Below is a small trained network, with its code and all its weights. Each question gives an input and a target symbol and asks what happens when units are switched off, that is, made to give their printed mean instead of their output.

import numpy as np


def w(rows, s, z=0):
    codes = np.array(rows[::2]) - 128.0
    scale = np.full(codes.shape[1], s)
    scale[-1] = z or s
    return codes * scale


def norm(h):
    return h / np.sqrt((h * h).mean(-1, keepdims=True) + 1e-5)


def f(y):
    return np.maximum(y, 0)


def softmax(a):
    e = np.exp(a - a.max(-1, keepdims=True))
    return e / e.sum(-1, keepdims=True)


def log_softmax(a):
    a = a - a.max(-1, keepdims=True)
    return a - np.log(np.exp(a).sum(-1, keepdims=True))


def net(x, mask):
    ids = ['αβγδεηθλμξπστφψ'.index(c) for c in x.split()]
    T = len(ids)
    res = E[ids] + P[:T]
    u = 0
    for l in range(2):
        q, k, v = (norm(res) @ M[l].T for M in (Q, K, V))
        z = softmax(np.where(np.tri(T) > 0, q @ k.T / 4**0.5, -1e9)) @ v
        res = res + np.where(mask[u], z, O[l][:, -1]) @ O[l][:, :-1]
        u += 1
        y = f(norm(res) @ A[l][:, :-1].T + A[l][:, -1])
        res = res + np.where(mask[u : u + 4], y, B[l][:, -1]) @ B[l][:, :-1]
        u += 4
    return log_softmax(norm(res)[-1] @ U[:, :-1].T + U[:, -1])


Q, K, V, O, A, B = {}, {}, {}, {}, {}, {}
E = w([
[108,143,116,126,167],'α',
[148,200,102,190,103],'β',
[111,154,171,187,147],'γ',
[148,136,99,103,52],'δ',
[189,182,122,177,26],'ε',
[248,94,101,138,156],'η',
[143,149,116,113,116],'θ',
[70,130,93,130,77],'λ',
[132,193,148,165,48],'μ',
[54,83,109,84,156],'ξ',
[62,77,177,129,109],'π',
[115,145,79,137,119],'σ',
[133,166,143,115,175],'τ',
[164,199,102,106,105],'φ',
[150,117,160,114,91],'ψ',
],0.014)
P = w([
[130,150,140,156,4],'0',
[138,142,116,154,15],'1',
[142,141,121,131,24],'2',
[145,133,123,125,38],'3',
[149,135,130,111,50],'4',
[155,138,127,96,60],'5',
[158,134,138,82,73],'6',
[162,140,137,78,81],'7',
[165,140,134,73,84],'8',
[172,126,135,74,88],'9',
[175,131,136,72,90],'10',
[176,124,138,67,97],'11',
],0.0029)
Q[0] = w([
[14,136,149,29,253],'0.h0',
[39,53,178,173,230],'0.h0',
[49,30,112,95,174],'0.h0',
[129,121,161,166,36],'0.h0',
],0.006)
K[0] = w([
[29,187,229,117,61],'0.h0',
[32,255,133,40,33],'0.h0',
[12,183,119,143,72],'0.h0',
[197,71,37,86,125],'0.h0',
],0.0057)
V[0] = w([
[95,139,157,179,82],'0.h0',
[90,173,104,42,113],'0.h0',
[254,73,24,69,181],'0.h0',
[140,131,77,99,127],'0.h0',
],0.0038)
O[0] = w([
[93,76,39,163,83,227],'0.h0',
[71,221,126,117,45,244],'0.h0',
[132,132,168,32,190,77],'0.h0',
[33,112,2,101,135,186],'0.h0',
],0.0046,0.0011)
A[0] = w([
[206,115,17,4,104,76],'0.n0',
[228,135,220,222,165,207],'0.n1',
[147,53,116,133,75,5],'0.n2',
[45,157,153,167,119,180],'0.n3',
],0.0042,0.0017)
B[0] = w([
[133,229,203,171,82,255],'0.n0',
[191,144,118,55,154,187],'0.n1',
[53,147,178,197,65,140],'0.n2',
[171,138,145,99,255,199],'0.n3',
],0.0066,0.0033)
Q[1] = w([
[138,107,165,111,251],'1.h0',
[125,142,162,69,76],'1.h0',
[176,160,112,206,154],'1.h0',
[172,152,114,29,117],'1.h0',
],0.011)
K[1] = w([
[209,2,92,154,203],'1.h0',
[7,170,142,90,139],'1.h0',
[176,141,104,191,109],'1.h0',
[49,141,16,64,157],'1.h0',
],0.0077)
V[1] = w([
[4,137,194,34,136],'1.h0',
[171,59,161,183,171],'1.h0',
[195,111,102,21,88],'1.h0',
[222,120,17,42,237],'1.h0',
],0.0035)
O[1] = w([
[124,14,151,172,129,106],'1.h0',
[38,125,86,3,63,15],'1.h0',
[152,156,80,215,3,129],'1.h0',
[156,119,25,134,49,5],'1.h0',
],0.0038,0.0029)
A[1] = w([
[216,219,138,96,73,185],'1.n0',
[96,222,81,83,188,199],'1.n1',
[99,243,13,103,48,81],'1.n2',
[2,103,69,106,79,3],'1.n3',
],0.0058,0.0037)
B[1] = w([
[135,72,125,71,178,254],'1.n0',
[127,91,93,140,36,187],'1.n1',
[76,129,140,140,189,193],'1.n2',
[255,105,151,161,159,138],'1.n3',
],0.0081,0.0094)
U = w([
[123,113,66,129,48,221],'α',
[166,208,62,170,180,104],'β',
[202,120,188,197,227,95],'γ',
[75,138,146,80,23,140],'δ',
[247,145,115,168,55,62],'ε',
[130,103,128,138,124,15],'η',
[67,130,157,63,220,171],'θ',
[141,117,149,222,142,189],'λ',
[124,207,191,180,119,205],'μ',
[128,27,111,116,164,158],'ξ',
[56,65,213,158,136,74],'π',
[58,121,76,102,168,255],'σ',
[183,73,68,49,122,52],'τ',
[126,241,62,64,130,34],'φ',
[176,30,186,127,63,115],'ψ',
],0.012,0.005)

Each question gives the input, a string of symbols that net reads in full, and the target symbol t.
The units are the heads (4 rows each of Q, K, V and O) and the neurons (one row each of A and B). Each row of codes is followed by its name. A weight is (code - 128) times the scale printed after its matrix; where a second scale follows, it is the last column's (O, A, B and U).
mask holds one flag per unit, layer by layer, with each layer's heads first. A switched-off unit (its flag False) gives its mean, the last column of its rows in O or B, instead of its output. The means were averaged over made-up inputs and are rounded, as every weight is.
A unit's drop is (log p(t) with every unit on - log p(t) with that unit switched off) / (log p(t) with every unit on - log p(t) with every unit switched off).
The circuit of an input: a set's keep is (log p(t) with only the set's units on - log p(t) with every unit switched off) / (log p(t) with every unit on - log p(t) with every unit switched off). Starting from all 10 units, units are removed one at a time, each time the one whose removal leaves the highest keep (on an exact tie, the one counted first), for as long as the keep stays at least 0.8.
circuit, biggest first: the units of the circuit, biggest drop first
unit that matters most: the unit with the biggest drop
k most important neurons: the k neurons with the biggest drops, biggest first
k most important neurons of layer l: the k neurons of layer l with the biggest drops, biggest first
drop of u: that unit's drop, to one decimal
input δ γ μ γ φ θ θ λ θ σ τ, target τ: circuit, biggest first	[1.n1, 0.n0, 1.n2]
input σ σ ξ θ γ η δ θ σ, target θ: 3 most important neurons	[0.n0, 1.n2, 1.n0]
input γ θ α θ π μ θ μ θ γ, target θ: circuit, biggest first	[1.h0, 0.n0]
input σ θ ψ ε δ, target δ: unit that matters most	0.n3
input σ γ ξ, target ξ: circuit, biggest first	[1.n3, 1.h0]
input θ γ θ η σ β π μ φ σ, target θ: 2 most important neurons of layer 1	[1.n0, 1.n2]
input π ξ α, target α: 4 most important neurons	[1.n1, 1.n0, 0.n0, 1.n2]
input π μ δ θ π η λ, target γ: 4 most important neurons	[1.n3, 0.n0, 1.n1, 1.n0]
input γ δ θ θ, target θ: 3 most important neurons	[1.n0, 1.n2, 1.n3]
input η λ δ φ θ β ξ β ε μ δ γ, target τ: 3 most important neurons of layer 0	[0.n1, 0.n0, 0.n3]
input π γ ε α α, target α: 2 most important neurons	[1.n1, 1.n0]
input γ θ ξ δ π ξ θ δ γ, target θ: 3 most important neurons of layer 0	[0.n0, 0.n1, 0.n3]
input μ α δ, target δ: 2 most important neurons of layer 0	[0.n0, 0.n3]
input π θ ψ α δ μ ψ θ η π γ, target τ: most important neuron	[0.n1]
input φ β γ γ η ψ θ α, target σ: drop of 0.h0	0.1
input δ γ π φ ξ ψ γ ψ β ψ α λ, target λ: drop of 1.n3	0.4
input δ θ γ γ α γ δ θ, target γ: drop of 1.n0	0.3
